Below are the code and all the weights of a small trained network. Each question names an input and a target symbol and asks about switching units off, where a switched-off unit gives its printed mean instead of its output.

import numpy as np


def w(rows, s, z=0):
    codes = np.array(rows[::2]) - 128.0
    scale = np.full(codes.shape[1], s)
    scale[-1] = z or s
    return codes * scale


def f(y):
    return y / 2 * (1 + np.tanh(0.7978845608 * (y + 0.044715 * y**3)))


def softmax(a):
    e = np.exp(a - a.max(-1, keepdims=True))
    return e / e.sum(-1, keepdims=True)


def log_softmax(a):
    a = a - a.max(-1, keepdims=True)
    return a - np.log(np.exp(a).sum(-1, keepdims=True))


def net(x, mask):
    ids = ['αγδεζηλμξπστφψω'.index(c) for c in x.split()]
    T = len(ids)
    res = E[ids] + P[:T]
    q, k, v = (res @ M[0].T for M in (Q, K, V))
    z = softmax(np.where(np.tri(T) > 0, q @ k.T / 3**0.5, -1e9)) @ v
    res = res + np.where(mask[0], z, O[0][:, -1]) @ O[0][:, :-1]
    y = f(res @ A[0][:, :-1].T + A[0][:, -1])
    res = res + np.where(mask[1:13], y, B[0][:, -1]) @ B[0][:, :-1]
    return log_softmax(res[-1] @ U[:, :-1].T + U[:, -1])


Q, K, V, O, A, B = {}, {}, {}, {}, {}, {}
E = w([
[74,40,177,223],'α',
[168,49,143,113],'γ',
[136,120,123,115],'δ',
[195,2,221,60],'ε',
[110,120,114,35],'ζ',
[78,95,52,155],'η',
[84,254,109,95],'λ',
[177,55,102,25],'μ',
[128,52,108,173],'ξ',
[98,66,209,146],'π',
[155,137,40,140],'σ',
[142,61,202,34],'τ',
[58,128,112,214],'φ',
[75,244,192,133],'ψ',
[92,129,142,158],'ω',
],0.0081)
P = w([
[174,255,88,115],'0',
[203,104,120,214],'1',
[50,56,95,48],'2',
[48,181,228,166],'3',
[187,116,115,205],'4',
[45,71,80,57],'5',
[45,186,241,162],'6',
[190,127,123,195],'7',
[35,92,84,77],'8',
],0.0099)
Q[0] = w([
[210,95,2,142],'h1',
[165,107,144,81],'h1',
[118,129,17,60],'h1',
],0.0099)
K[0] = w([
[70,7,142,209],'h1',
[126,75,165,89],'h1',
[62,90,115,118],'h1',
],0.013)
V[0] = w([
[149,155,178,56],'h1',
[95,137,26,148],'h1',
[164,167,81,1],'h1',
],0.0094)
O[0] = w([
[206,186,217,68,76],'h1',
[32,138,83,103,248],'h1',
[132,195,176,1,161],'h1',
],0.0082,0.0012)
A[0] = w([
[60,139,163,91,61],'n1',
[132,209,86,239,160],'n2',
[93,88,105,95,188],'n3',
[180,91,175,240,91],'n4',
[52,111,57,77,39],'n5',
[113,143,118,116,117],'n6',
[90,174,90,123,125],'n7',
[144,177,212,86,133],'n8',
[251,155,23,142,167],'n9',
[184,24,102,173,208],'n10',
[141,88,121,87,252],'n11',
[61,183,138,122,130],'n12',
],0.012,0.003)
B[0] = w([
[138,88,40,103,191],'n1',
[107,78,167,231,216],'n2',
[122,126,159,103,180],'n3',
[148,238,110,126,222],'n4',
[136,169,180,111,201],'n5',
[132,96,114,126,135],'n6',
[108,101,131,92,162],'n7',
[151,157,118,169,225],'n8',
[127,2,124,110,179],'n9',
[143,145,77,59,254],'n10',
[95,121,163,117,163],'n11',
[169,77,138,110,195],'n12',
],0.012,0.0083)
U = w([
[76,159,128,191,103],'α',
[162,108,129,127,130],'γ',
[146,129,83,121,101],'δ',
[179,157,235,177,101],'ε',
[160,166,124,91,99],'ζ',
[70,85,114,78,193],'η',
[189,153,96,71,1],'λ',
[178,127,95,92,80],'μ',
[86,93,119,136,167],'ξ',
[129,163,158,155,199],'π',
[98,61,103,27,158],'σ',
[128,247,149,113,128],'τ',
[73,62,190,153,191],'φ',
[133,201,132,132,147],'ψ',
[167,32,120,136,16],'ω',
],0.011,0.005)

Each question gives the input, a string of symbols that net reads in full, and the target symbol t.
The units are the heads (3 rows each of Q, K, V and O) and the neurons (one row each of A and B). Each row of codes is followed by its name. A weight is (code - 128) times the scale printed after its matrix; where a second scale follows, it is the last column's (O, A, B and U).
mask holds one flag per unit, heads first, then neurons. A switched-off unit (its flag False) gives its mean, the last column of its rows in O or B, instead of its output. The means were averaged over made-up inputs and are rounded, as every weight is.
A unit's drop is (log p(t) with every unit on - log p(t) with that unit switched off) / (log p(t) with every unit on - log p(t) with every unit switched off).
The circuit of an input: a set's keep is (log p(t) with only the set's units on - log p(t) with every unit switched off) / (log p(t) with every unit on - log p(t) with every unit switched off). Starting from the 12 units with the biggest drops (on a tie, the unit counted first), units are removed one at a time, each time the one whose removal leaves the highest keep (on an exact tie, the one counted first), for as long as the keep stays at least 0.8.
units of the circuit, in order: the units of the circuit, biggest drop first
unit that matters most: the unit with the biggest drop
k most important neurons: the k neurons with the biggest drops, biggest first
drop when u is switched off: that unit's drop, to one decimal
input φ γ φ π π ψ φ, target φ: 3 most important neurons : n10; n2; n4
input λ π ε φ α σ η μ, target σ: 2 most important neurons : n9; n10
input φ λ φ ω, target φ: units of the circuit, in order : n10; n4
input σ σ ε ψ ψ γ η, target σ: units of the circuit, in order : h1; n1; n12
input σ γ ψ φ, target σ: most important neuron : n1
input σ φ γ α, target σ: 2 most important neurons : n1; n2
input σ τ ξ φ σ τ ε, target σ: units of the circuit, in order : h1; n1
input τ η α σ ε, target λ: 3 most important neurons : n4; n10; n2
input φ λ α ε π ψ, target σ: 2 most important neurons : n2; n4
input φ σ σ σ, target φ: 4 most important neurons : n4; n10; n2; n8
input σ τ γ ξ, target σ: 3 most important neurons : n1; n2; n4
input ε α η ψ φ δ α, target ε: 2 most important neurons : n10; n8
input δ μ τ φ σ, target ω: 3 most important neurons : n9; n2; n5
input φ φ σ λ τ ξ σ, target φ: units of the circuit, in order : n4; n10
input φ σ φ ξ, target φ: 3 most important neurons : n10; n4; n8
input φ ζ μ γ π, target τ: units of the circuit, in order : n4; n9; n12
input ε ψ ε ε φ ε μ, target ε: units of the circuit, in order : h1; n10
input η γ φ ε ε, target λ: unit that matters most : n4
input μ ξ δ γ φ ε ε φ λ, target σ: drop when n4 is switched off : 0.4
input φ π ψ α ψ ξ ψ, target φ: drop when n5 is switched off : 0.0
input φ ω σ λ γ ε μ π, target τ: drop when n12 is switched off : 0.1
